W: -6.37 -6.54 -0.12 -1.41
T: -7.28 -4.18 0.64 1.11
B: -9.24 -4.39 0.91 -1.59
D: -9.21 -2.98 1.45 0.07
E: -6.54 -6.37 1.33 1.01
Z: -7.31 -4.73 0.44 1.32
U: -7.32 -5.96 1.25 0.19
L: -6.85 -5.32 0.33 -0.54
A: -8.31 -5.11 0.75 0.60
J: -7.14 -6.13 0.71 0.36
Q: -8.85 -6.16 2.01 -0.64
N: -7.11 -5.85 -0.16 0.03
asked: -7.28 -4.18 0.64 1.11 -> T
then: -4.18 0.64 -> 1.11
back: -0.12 -6.54 -6.37 -> W
asked: -8.85 -6.16 2.01 -0.64 -> Q
then: -2.98 1.45 -> 0.07
then: -6.37 -6.54 -> -0.12
asked: -6.85 -5.32 0.33 -0.54 -> L

fav: 3.71 -0.41 -0.87 2.85 -5.20 2.09
Dubon: 2.85 -0.41 3.71 -0.87 -5.66 3.25
Gebus: -5.18 2.09 -0.87 2.85 -5.66 2.09
back: 2.09 -5.20 -> fav
asked: 3.71 -0.41 -0.87 2.85 -5.20 2.09 -> fav
then: 3.71 -0.41 -0.87 2.85 -> -5.20
asked: 2.85 -0.41 3.71 -0.87 -5.66 3.25 -> Dubon
then: 2.85 -0.41 -> 3.71
back: -0.87 2.09 -5.18 -> Gebus

genup: -1.77 -2.40 -1.31 -0.94 -0.52 -1.53 -0.64 -0.65 -1.13
Zibo: 1.86 0.72 -2.25 3.12 0.55 -3.84 -4.81 -2.66 2.30
rulam: -0.84 -2.19 -1.53 -0.73 -0.10 -1.72 -0.89 -0.12 -0.51
kebof: 4.19 2.55 -1.05 4.54 3.45 -0.79 3.12 6.10 4.58
gumol: -0.56 -1.90 -1.71 -0.36 -0.32 -1.99 -0.94 0.00 -0.81
sutaf: -0.31 -1.12 -3.84 -2.25 -4.81 -2.66 0.55 3.12 0.74
lano: -2.64 -3.82 -3.57 -4.25 -5.02 -3.14 -5.36 -3.42 -2.22
zalo: -1.44 -2.59 -0.91 -0.61 0.73 -1.37 -0.10 -0.30 -1.00
nonip: 4.58 2.94 -2.37 3.11 0.59 -1.23 0.66 5.16 5.22
Memuz: -1.96 -2.72 -4.67 -4.40 -7.29 -3.57 -6.64 -3.34 -1.55
fisa: -2.77 -3.72 -2.58 -2.88 -2.90 -2.68 -3.22 -2.29 -2.24
petin: -1.44 -2.59 -0.91 -0.61 0.73 -1.37 -0.10 -0.30 -1.56
asked: 1.86 0.72 -2.25 3.12 0.55 -3.84 -4.81 -2.66 2.30 -> Zibo
then: -3.82 -3.57 -4.25 -5.02 -3.14 -5.36 -3.42 -> -2.22
asked: -0.56 -1.90 -1.71 -0.36 -0.32 -1.99 -0.94 0.00 -0.81 -> gumol
back: -4.81 -3.84 -> Zibo
asked: 4.58 2.94 -2.37 3.11 0.59 -1.23 0.66 5.16 5.22 -> nonip
back: 3.12 0.55 -2.66 -4.81 -2.25 -3.84 -> sutaf
asked: -1.44 -2.59 -0.91 -0.61 0.73 -1.37 -0.10 -0.30 -1.56 -> petin

Mup: -1.90 4.55 2.83 4.33 2.57 3.99
katev: 3.14 -4.73 -5.92 7.02 -6.19 -6.80
lobid: -4.70 -5.92 4.33 2.83 2.57 -4.50
back: -5.92 -4.73 -> katev
then: 2.83 4.33 2.57 -> 3.99
then: -5.92 4.33 2.83 -> 2.57

rav: -0.04 0.23 -3.55 1.31 0.94 2.02 5.14 -5.73 1.43 -1.18 3.64 2.77 -3.71
 -0.67 -0.62 2.57 2.08 -3.16 -1.34 -1.17 -1.04 -0.92 -0.41 -0.50 -0.22
 2.07 0.44 3.35 -1.17 -1.50 -7.28 -2.76 2.34 2.92 0.30 -1.42 2.12 -0.97
 -1.12 1.73 -6.98 0.44 -4.13
Pabos: -0.04 0.23 -3.55 1.31 0.94 2.02 5.14 -5.73 1.43 -1.18 3.64 2.77 -3.71
 -0.67 -0.62 2.57 2.08 -2.78 -1.34 -1.17 -1.04 -0.92 -0.41 -0.50 -0.22
 2.07 0.44 3.35 -1.17 -1.50 -7.28 -2.76 2.34 2.92 0.30 -1.42 2.12 -0.97
 -1.12 1.73 -6.98 0.44 -4.13
Viv: 5.56 -2.28 -0.44 -0.16 -5.10 0.84 2.64 -5.45 1.59 0.22 1.49 0.10 -2.00
 2.05 2.97 4.42 -2.95 -3.16 1.41 -1.71 -4.21 0.47 -1.24 -1.50 0.64 2.09
 1.39 2.82 -0.72 -1.88 4.20 1.36 -3.85 -0.16 3.29 0.66 1.13 3.49 0.54
 -0.07 1.02 -5.58 2.90
asked: -0.04 0.23 -3.55 1.31 0.94 2.02 5.14 -5.73 1.43 -1.18 3.64 2.77 -3.71
 -0.67 -0.62 2.57 2.08 -2.78 -1.34 -1.17 -1.04 -0.92 -0.41 -0.50 -0.22
 2.07 0.44 3.35 -1.17 -1.50 -7.28 -2.76 2.34 2.92 0.30 -1.42 2.12 -0.97
 -1.12 1.73 -6.98 0.44 -4.13 -> Pabos
asked: -0.04 0.23 -3.55 1.31 0.94 2.02 5.14 -5.73 1.43 -1.18 3.64 2.77 -3.71
 -0.67 -0.62 2.57 2.08 -3.16 -1.34 -1.17 -1.04 -0.92 -0.41 -0.50 -0.22
 2.07 0.44 3.35 -1.17 -1.50 -7.28 -2.76 2.34 2.92 0.30 -1.42 2.12 -0.97
 -1.12 1.73 -6.98 0.44 -4.13 -> rav
then: -0.44 -0.16 -> -5.10

gep: -0.66 -0.06 -2.88 -1.14 1.86 0.98
mina: -0.66 -1.17 0.96 -2.87 1.84 7.61
pared: -0.67 -1.16 0.96 -2.88 1.84 -0.05
togag: -0.66 -1.14 0.98 -2.88 1.86 -0.06
nutom: -0.68 -1.15 0.99 -2.87 1.87 -0.05
rig: -0.63 -1.16 0.99 -2.84 1.83 -0.05
Fugif: -0.05 -2.88 -1.14 1.86 1.83 -0.04
asked: -0.67 -1.16 0.96 -2.88 1.84 -0.05 -> pared
back: -0.05 1.87 -> nutom
then: -0.66 -1.14 -> 0.98
then: 0.96 -2.88 -> 1.84
asked: -0.66 -0.06 -2.88 -1.14 1.86 0.98 -> gep
back: -0.06 1.86 -2.88 0.98 -1.14 -> togag
then: -0.06 -2.88 -1.14 1.86 -> 0.98

tav: -1.71 -1.69 -1.56 -3.99 0.21 0.21
kevi: 2.12 -0.35 3.62 7.06 -1.71 -1.71
ril: 1.46 0.19 0.66 0.62 -1.55 -1.55
kodi: 1.51 3.00 1.00 -5.73 2.99 2.99
Gunab: -0.37 3.62 7.06 -1.71 -1.71 -1.55
back: -1.71 -1.71 7.06 3.62 -0.35 -> kevi
asked: 2.12 -0.35 3.62 7.06 -1.71 -1.71 -> kevi

peve: -4.46 -4.58 -2.15 -5.16 -4.97 -2.18
Kune: -3.97 -1.86 -2.16 -4.39 -4.57 -2.11
vero: -0.59 -0.72 -1.75 -1.07 -2.41 -1.32
tada: 3.37 2.66 -0.98 3.06 1.32 -1.29
Boru: -3.70 -3.95 -1.86 -4.09 -3.95 -2.04
fenen: 2.95 2.16 -1.19 2.52 0.83 -0.64
vire: -6.19 -6.01 -2.35 -6.72 -6.26 -2.53
daror: -6.01 -2.35 -6.73 -6.26 1.02 -0.39
nid: 3.37 2.66 -0.98 3.06 1.32 -0.36
then: -6.01 -2.35 -6.72 -6.26 -> -2.53
then: -3.97 -1.86 -> -2.16
then: -3.95 -1.86 -> -4.09
asked: -3.97 -1.86 -2.16 -4.39 -4.57 -2.11 -> Kune

vufin: 8.41 0.50 0.04 -0.73 0.75 3.17 1.30 2.38 -0.59 0.21 1.83 1.82 6.66 -0.73
 0.75 0.21 2.38 0.50 -0.59
ditof: -0.63 2.61 3.23 0.03 5.19 3.41 3.79 8.41 0.50 0.04 -0.73 0.75 3.17 1.30
 2.38 -0.59 0.21 1.82 6.66
labip: 1.40 -0.38 0.25 -0.43 -0.73 -0.71 -0.73 -0.32 -0.02 -0.09 -0.64 -0.71
 -0.41 -0.21 -0.03 1.19 -0.56 -0.13 -0.73
asked: 1.40 -0.38 0.25 -0.43 -0.73 -0.71 -0.73 -0.32 -0.02 -0.09 -0.64 -0.71
 -0.41 -0.21 -0.03 1.19 -0.56 -0.13 -0.73 -> labip
asked: 8.41 0.50 0.04 -0.73 0.75 3.17 1.30 2.38 -0.59 0.21 1.83 1.82 6.66 -0.73
 0.75 0.21 2.38 0.50 -0.59 -> vufin
back: 6.66 1.82 0.21 -0.59 2.38 1.30 3.17 0.75 -0.73 0.04 0.50 8.41 -> ditof
back: 1.82 0.21 -0.59 2.38 1.30 3.17 0.75 -0.73 0.04 0.50 8.41 -> ditof
back: -0.03 -0.21 -0.41 -0.71 -0.64 -0.09 -0.02 -0.32 -0.73 -0.71 -> labip
asked: -0.63 2.61 3.23 0.03 5.19 3.41 3.79 8.41 0.50 0.04 -0.73 0.75 3.17 1.30
 2.38 -0.59 0.21 1.82 6.66 -> ditof

Zipu: -1.56 0.39 1.57 -4.79 -2.61 0.08 6.27 0.44 1.71 -3.62
Pige: 5.39 0.50 0.57 0.17 1.41 -0.11 0.90 0.24 -0.53 4.49
dap: -2.46 4.83 -2.13 -1.21 -2.76 -3.86 -0.50 -3.20 5.06 2.96
tadag: -0.01 2.67 -0.24 -1.26 -5.44 -0.48 3.84 -0.47 -1.27 0.98
leku: -0.55 0.00 2.27 -2.29 -1.22 -4.03 -2.31 3.02 -0.75 -4.16
nepi: -1.21 -2.47 -0.06 2.50 4.33 -0.89 -2.03 9.07 4.28 0.31
zab: 4.67 -3.71 -4.93 3.65 -0.10 0.96 -1.88 -1.17 -2.80 -1.58
pof: 3.30 -1.22 -1.30 7.57 5.73 0.19 -3.98 1.69 -1.06 1.05
back: 2.50 -0.06 -2.47 -1.21 -> nepi
asked: 3.30 -1.22 -1.30 7.57 5.73 0.19 -3.98 1.69 -1.06 1.05 -> pof

tiba: -0.40 1.35 3.78 3.41 -6.95 5.70 3.66 3.48 0.87 5.37 0.64 6.90 -0.75
 -0.57 1.98 1.75 -0.68 1.90 -2.66 6.51 -0.62 0.55 1.82 2.52
disu: -1.37 -0.05 -0.83 -2.92 3.59 -1.83 -3.51 -2.18 0.25 2.77 2.17 3.24 -1.39
 -1.22 1.01 0.07 1.11 -0.52 -0.15 0.85 -1.98 3.08 -0.41 1.59
giv: -0.83 -1.83 -1.37 -2.18 3.59 -3.51 -2.92 -0.05 -0.56 -4.79 -2.37 -5.72
 1.57 1.50 -1.70 -0.69 -0.77 -0.16 1.15 -3.19 2.05 -3.22 -0.22 -2.46
Razi: -1.39 -1.22 1.01 0.07 1.11 -0.52 -0.18 0.85 -1.98 2.57 2.56 2.83 -1.53
 -1.52 0.81 -0.07 1.52 -0.96 0.23 -0.19 -2.35 3.82 -0.89 1.53
Babav: -0.36 -1.44 -1.92 -2.20 4.34 -3.75 -2.84 -1.11 -0.50 -4.48 -1.53 -5.32
 1.11 1.01 -1.70 -0.96 -0.29 -0.64 1.48 -3.93 1.44 -2.09 -0.72 -2.24
back: -1.98 0.85 -0.15 -0.52 1.11 0.07 1.01 -1.22 -1.39 -> disu
then: -0.83 -1.83 -1.37 -2.18 3.59 -3.51 -2.92 -0.05 -> -0.56
back: -1.39 3.24 2.17 2.77 0.25 -2.18 -3.51 -1.83 3.59 -2.92 -0.83 -> disu
asked: -0.36 -1.44 -1.92 -2.20 4.34 -3.75 -2.84 -1.11 -0.50 -4.48 -1.53 -5.32
 1.11 1.01 -1.70 -0.96 -0.29 -0.64 1.48 -3.93 1.44 -2.09 -0.72 -2.24 -> Babav
asked: -0.40 1.35 3.78 3.41 -6.95 5.70 3.66 3.48 0.87 5.37 0.64 6.90 -0.75
 -0.57 1.98 1.75 -0.68 1.90 -2.66 6.51 -0.62 0.55 1.82 2.52 -> tiba
then: 1.75 -0.68 1.90 -> -2.66

vavo: -0.33 -0.31 -1.80 2.36 1.50 -0.47 1.01 3.80 1.98 -3.47 -1.11 1.07 -2.58
 -0.48 1.70 -1.59 0.04 1.77 1.47 -3.84 -1.15 2.32 -1.59 1.33 0.08 0.41
 0.35 1.02 1.75 3.06 -1.19 0.28 -1.13 -1.67 0.28 -0.74 1.89 -3.13 -0.41
luzi: 1.22 0.27 -0.70 -0.39 0.81 0.53 -0.96 -0.51 -0.73 -1.07 -0.95 1.21 -1.27
 1.33 0.49 -1.67 0.79 -0.14 -0.88 -1.87 -1.04 1.49 -0.03 0.18 0.84 0.64
 -0.05 0.48 0.15 0.37 0.79 0.34 0.56 -0.63 -0.43 0.98 0.49 0.80 0.78
loten: -1.97 4.63 3.04 2.15 -1.87 -1.44 0.28 0.90 0.28 -4.58 -1.79 1.84 1.18
 7.99 2.93 -1.48 4.32 1.82 -2.70 0.74 -1.52 2.51 -3.03 -0.06 -0.55 -3.28
 3.96 -3.58 1.81 -2.86 3.11 3.81 3.34 0.98 -0.39 2.75 0.57 -2.22 3.05
zile: 2.78 -0.56 -1.38 2.56 -1.15 -1.10 0.24 0.87 1.70 1.28 0.66 1.59 0.88
 1.69 2.12 0.87 0.09 -0.81 1.19 -0.48 -2.30 0.58 0.48 -0.68 1.53 -0.74
 -1.59 -0.14 -0.08 -1.33 1.73 -0.14 2.29 -1.46 -0.40 1.61 2.55 1.53 1.17
tupi: 0.07 -0.12 -3.11 3.05 2.35 1.33 1.39 -1.37 0.32 -0.32 1.24 -1.15 -1.66
 3.30 1.19 -0.84 -0.80 -0.66 -1.62 -2.39 -2.53 1.76 0.30 -0.69 -2.37
 -1.33 -1.16 -1.95 2.04 -0.62 3.36 -1.83 -1.01 2.04 -0.62 -0.88 0.27
 2.72 1.32
back: -0.80 -0.84 1.19 3.30 -1.66 -1.15 -> tupi
asked: 1.22 0.27 -0.70 -0.39 0.81 0.53 -0.96 -0.51 -0.73 -1.07 -0.95 1.21 -1.27
 1.33 0.49 -1.67 0.79 -0.14 -0.88 -1.87 -1.04 1.49 -0.03 0.18 0.84 0.64
 -0.05 0.48 0.15 0.37 0.79 0.34 0.56 -0.63 -0.43 0.98 0.49 0.80 0.78 -> luzi
asked: -1.97 4.63 3.04 2.15 -1.87 -1.44 0.28 0.90 0.28 -4.58 -1.79 1.84 1.18
 7.99 2.93 -1.48 4.32 1.82 -2.70 0.74 -1.52 2.51 -3.03 -0.06 -0.55 -3.28
 3.96 -3.58 1.81 -2.86 3.11 3.81 3.34 0.98 -0.39 2.75 0.57 -2.22 3.05 -> loten

tepa: -4.27 -4.46 -2.03 1.05 -6.17 -2.49 -0.09
kig: -5.15 4.11 -6.73 -2.05 -4.46 2.60 0.40
Tedi: 1.91 -4.27 -4.46 -2.05 -6.73 -5.04 -1.67
lov: 4.40 1.45 -1.49 -2.02 -1.27 -3.16 -2.16
zin: -2.65 -4.98 -4.81 1.68 -2.64 0.36 -0.93
kem: 3.14 -0.64 -1.76 -0.99 -3.25 -4.02 -0.28
ses: 4.40 1.45 -1.49 -0.79 -3.63 -3.83 -2.39
loz: -6.07 3.09 1.92 0.97 3.94 3.62 0.38
back: -2.05 -4.46 -4.27 -> Tedi
back: -3.83 -3.63 -0.79 -1.49 1.45 4.40 -> ses
asked: 3.14 -0.64 -1.76 -0.99 -3.25 -4.02 -0.28 -> kem
asked: 1.91 -4.27 -4.46 -2.05 -6.73 -5.04 -1.67 -> Tedi

